Each row has a name. Each piece below is followed by the name of the row it came from, unless a question asks for something else. Each question is about the rows just above it. Places in a row count from 1.

M: [123 123 119  63  81]
S: [102 135 181 105  95]
K: [113 137 137 154 171]
Q: [ 95 137 154  95  95]
V: [126 146 157  57 122]
J: [ 93 108  85 143  96]
N: [130 117 186 124 129]
[95 95]
Q
Every place of [95] in Q:
1 4 5
Where do [137 137 154 171] appear?
K
Which row holds [124 129]?
N

C: [125 184 184 118 184 140 140 184 146]
X: [125 132 132 118 131 140 122 120 135]
W: [135  98 122  98 122 122 122 101 122]
E: [153 127 135 173 105 145 131 124 132]
H: [125 132 132 123 131 116 119 130 110]
Z: [130 131 126 178 118 140 135 144 144]
A: [133 127 129 127 122 131 140 136 139]
T: [125 132 132 118 131 140 124 131 146]
P: [130 127 122 131 107 151 143 129 161]
U: [112 154 147 118 124 133 115 119 124]
[129 127 122 131]
A
[131 124]
E
Places of [184] in row C:
2 3 5 8
[112 154]
U
Every place of [122] in W:
3 5 6 7 9
Every place of [133] in A:
1
Which row holds [126 178 118]?
Z

luzud: [144  97 154 140 118 140  96 115 170]
tibe: [139  96  70 136 109 131 148 153 143]
vezon: [165  99 149 195  96 169 143 102 128]
mel: [ 85 119 128 100 132 147 130 162 162]
dono: [143 121 121 138 121 133  89 133 133]
Lus: [187 125 106 105 122 116 146 143 158]
Bam: [147 108  93 136 100 138 129 179 124]
Fos: [141 140 111 124 106 100 129 132 183]
Tofoz: [101 138 129 135 113 109 164 109 172]
dugo: [107 149 107 178 156 112 150  89 161]
Where do [140  96] appear?
luzud
At which places does dono hold [121]?
2 3 5
Where do [100 138 129] appear?
Bam

F: [177  76 159 184  63]
B: [141 132 132 132 132]
Y: [115  76 159 149 126]
D: [148 138 144 132 186]
R: [174 141 131  72 150]
L: [148 138 144 144  64]
G: [ 81  71  71 167 124]
Every place of [64] in L:
5
[115  76 159 149 126]
Y
Every place of [148] in D:
1
At which places does B hold [132]?
2 3 4 5
The row with [141 132 132] is
B
At which places does G hold [71]?
2 3
Where do [144 132] appear?
D

mape: [115 116 163 123 180 129  88]
kupod: [123 180 163 115 116 128 192]
Famek: [178 163 115 116 128 142 186]
[128 192]
kupod
The row with [115 116 163 123 180] is
mape
[123 180 163 115 116 128]
kupod
[180 163 115 116 128]
kupod

led: [125 131 125 145 131 125 133 129 136 127 125 170 126 139 127 129 116 129
 128 137 123 129]
Seko: [134 130 127 117 129 123 134 120 140 122 118 116 136 140 128 129 135 134
 115 150 108 124]
lamen: [127  98 126  98 135 128 121 101 129 125 121 192  98  98 118 130 115 127
 102 106 125 134]
bug: [125 133 130 137 127 125 170 123 126 131 123  65 150 108 130 123 124 131
 136 149 108 132]
turik: [143 140 132 137 129 127 128 119 123 134 122 153 132 110 134 134 145 129
 122 130 146 135]
konat: [134 126 136 147 131 126 120 120 134 133 121  96 135 149 129 115 117 124
 117 107 117 117]
vekub: [122 151 131 104 119 127 131 134 130 128 129 147 132 118 127 121 130 128
  99 130 148 113]
Mis: [149 117 132 139 118 129 128 125 118 123 128 125 115 150 133 135 134 130
 145 122 146 129]
taneb: [145 123 127 102 125 126 143 117 122 126 136  99 149 124 130 132 145 129
 128 127 115 143]
biz: [159 129 124 111 122 130 129 114 127 124 130 126 142 122 122 116 131 128
 132 121 118  97]
[134 145 129 122 130 146 135] is in which row?
turik
The row with [125 133 129 136 127 125 170] is
led
At which places does lamen hold [98]?
2 4 13 14
Places of [129] in row led:
8 16 18 22
The row with [134 120 140 122] is
Seko

simu: [112 147 115 102 142 141  99 182 118 133  97 131 113 158 142 140]
Luk: [110 142 128 148  93 103 146 178 117 126  97 132 114 171 144 132]
vuleg: [111 111 115 141 111 102 142 176 117 134  99 131 111 152 148 133]
zenev: [113 151 113 141 101 103 142 178 115 143  98 126 109 154 142 138]
Places of [111] in row vuleg:
1 2 5 13
[141 111 102 142]
vuleg

merel: [ 83 111  70 153 131 123 141]
Kun: [113 154 133 167 167  93  92]
zam: [ 83 111  70 153 138  99 159]
sop: [ 84 171 176  84  84  84 176]
tum: [105 176 166  94 150 160 142]
Mupi: [149 103 195 144 161 122 124]
damo: [104 153  84 161 131 180 118]
San: [113 103 100 100 143 163 100]
porom: [131 137 130 157 193  93 111]
mit: [ 85 176  94 160 166 150 125]
Places of [167] in row Kun:
4 5
[131 137 130 157 193]
porom
Places of [84] in row sop:
1 4 5 6
Every place of [100] in San:
3 4 7
[113 103 100 100 143]
San
The row with [176  94 160 166 150] is
mit
[193  93] is in which row?
porom

rara: [107 120  90  86 162 119 114 140 135 128 178]
kogep: [131 107 120  90  84 162 119 119 140 135 147]
rig: [136 129 131  96  73 180 135 103 136 127 135]
At which places does kogep hold [119]?
7 8
[120  90  86 162 119 114 140 135 128]
rara
[107 120  90  84 162 119 119 140 135]
kogep

lefor: [133 115 137 123 127 116 141 101 149]
nub: [133 124 137 123 126 120 130 109 145]
turut: [132 130 129 123 127 116 130  94 137]
patu: [138 126 116 133 123 130 159  77 161]
Rizo: [133 133 126 123 130 102 131  57 144]
ruga: [137 119 145 119 122 116 131  94 157]
vak: [139 135 137 116 121 110 122  67 149]
nos: [133 116 138 123 126 116 137 102 149]
rigun: [133 130 132 123 126 116 128  96 138]
nesi: [133 131 131 123 126 116 129  94 137]
Zezu: [133 116 138 123 126 116 128  94 149]
bupu: [141 134 141 113 118 109 121  62 153]
[131 131 123 126 116 129]
nesi
[133 130 132 123 126 116]
rigun
[133 116 138 123 126 116 137 102 149]
nos
[113 118 109 121  62 153]
bupu

pato: [125 132 101 133  95 121 144 100 164 161]
lon: [131 132  72 134 124 128 129 133 151 132]
Fadat: [118 136 117 112 127 114 128 133 131 118]
terin: [130 162 106 122 159 142 138 123 138 113]
zitof: [118 153 125 125 145 124 125 125 125 125]
Every place of [125] in zitof:
3 4 7 8 9 10
Every place of [164] in pato:
9

getu: [ 90 178 110 134  94]
Saz: [185  89 115 118  53]
Kuv: [184  90 195 104 161]
Tor: [175 135 120 103  62]
fogov: [126 163 136 136 136]
bupar: [110  87 137 136  68]
gad: [104  96  60  60  60]
kena: [101  93 131 106 137]
zames: [191  96 161 151 120]
The row with [104  96  60  60] is
gad
[118  53]
Saz
At which places does fogov hold [136]?
3 4 5
Every place of [60] in gad:
3 4 5

